data =
7667,5353,4817,5177,6631,6201,8011,7586,5310,6904,5874,7266,7298,4980
5931,3333,6026,7081,5884,3938,7978,5529,6244,3828,5507,5364,3902,5935
4952,8000,7275,6423,5943,6799,3564,5061,6383,7149,6846,5393,6238,7024
6376,9309,6030,6212,7270,7281,4350,6589,7848,5072,7864,6649,7973,6574
7360,7449,5738,4555,6905,5841,4537,7549,3987,8474,6829,7236,6939,5316
7514,5868,5484,5285,6780,5604,6515,7924,5082,6590,6250,7282,6507,5170
7711,4733,5146,4477,6128,5028,7299,7761,4021,6977,5647,6866,6026,4468
6859,5745,7084,5558,6343,6266,5499,6630,4566,9634,5953,6539,5988,6330
4753,7552,6855,8256,6704,5126,5085,5036,8550,1523,7280,4761,5486,7536
7444,4890,4381,4895,5694,7276,8937,7091,5887,6499,5006,7660,7983,4719
4912,5163,7718,7617,5550,6403,6110,4993,6711,6024,5701,5088,4568,7496
5096,5925,6288,7518,6020,7984,8931,4979,8690,5783,6026,5821,7402,6806
Rows and columns are counted from 1.
(1, 1): 7667
(5, 7): 4537
(5, 5): 6905
(9, 5): 6704
(11, 6): 6403
(10, 12): 7660
(10, 5): 5694
(3, 2): 8000
(9, 13): 5486
(3, 8): 5061
(10, 1): 7444
(2, 11): 5507
(4, 13): 7973
(3, 3): 7275
(1, 7): 8011
(4, 3): 6030
(6, 13): 6507
(9, 11): 7280
(5, 13): 6939
(2, 10): 3828
(9, 3): 6855
(3, 6): 6799
(10, 6): 7276
(11, 14): 7496
(7, 3): 5146
(3, 7): 3564
(10, 9): 5887
(8, 5): 6343
(9, 6): 5126
(8, 9): 4566
(8, 2): 5745
(11, 3): 7718
(9, 9): 8550
(8, 10): 9634
(9, 8): 5036
(2, 3): 6026

m =
-44.2,5.2,4.2,-22.9,-24.7,-4.5,31.4,5.5,-41.4
-19.0,32.0,-48.9,-38.4,-41.3,-15.4,27.2,46.7,-7.5
-25.9,34.7,45.6,-4.9,-26.1,10.3,15.9,13.0,23.0
-31.8,4.1,0.0,30.2,35.6,13.6,-34.2,5.6,14.2
Indices start at 1.
row 1 col 1	-44.2
row 3 col 9	23.0
row 2 col 6	-15.4
row 4 col 6	13.6
row 4 col 3	0.0
row 3 col 2	34.7
row 2 col 1	-19.0
row 4 col 8	5.6
row 4 col 9	14.2
row 1 col 3	4.2
row 2 col 4	-38.4
row 1 col 9	-41.4
row 3 col 5	-26.1
row 1 col 4	-22.9
row 2 col 3	-48.9
row 2 col 8	46.7
row 2 col 9	-7.5
row 1 col 8	5.5
row 3 col 6	10.3

a =
array([[-0.06, -0.16, -0.20,  0.19, -0.06, -0.06, -0.04, -0.26, -0.10,
        -0.18,  0.04, -0.03,  0.02],
       [-0.08, -0.16, -0.02,  0.00, -0.09, -0.09, -0.12, -0.07,  0.00,
         0.01, -0.12, -0.12,  0.04],
       [-0.13,  0.12,  0.00, -0.12, -0.02, -0.02,  0.04,  0.00, -0.03,
        -0.03, -0.04,  0.01, -0.12]])
Indices start at 1.
row 1 col 1	-0.06
row 3 col 8	0.00
row 2 col 11	-0.12
row 2 col 5	-0.09
row 3 col 3	0.00
row 3 col 9	-0.03
row 1 col 12	-0.03
row 1 col 4	0.19
row 2 col 6	-0.09
row 3 col 1	-0.13
row 1 col 13	0.02
row 2 col 12	-0.12
row 3 col 7	0.04
row 2 col 3	-0.02
row 2 col 13	0.04
row 3 col 4	-0.12
row 2 col 4	0.00
row 1 col 3	-0.20
row 2 col 10	0.01
row 3 col 6	-0.02
row 1 col 8	-0.26
row 3 col 5	-0.02
row 1 col 5	-0.06
row 3 col 11	-0.04
row 1 col 9	-0.10
row 1 col 2	-0.16

grid =
[[-0.125, -0.122, 0.010, 0.132, -0.042, -0.164],
 [-0.049, -0.042, -0.004, 0.026, -0.039, -0.067],
 [-0.137, -0.084, 0.033, 0.094, -0.026, -0.069]]
Indices start at 1.
(1, 1)	-0.125
(2, 5)	-0.039
(1, 6)	-0.164
(1, 2)	-0.122
(2, 1)	-0.049
(2, 4)	0.026
(2, 2)	-0.042
(3, 6)	-0.069
(3, 1)	-0.137
(3, 5)	-0.026
(2, 6)	-0.067
(1, 5)	-0.042
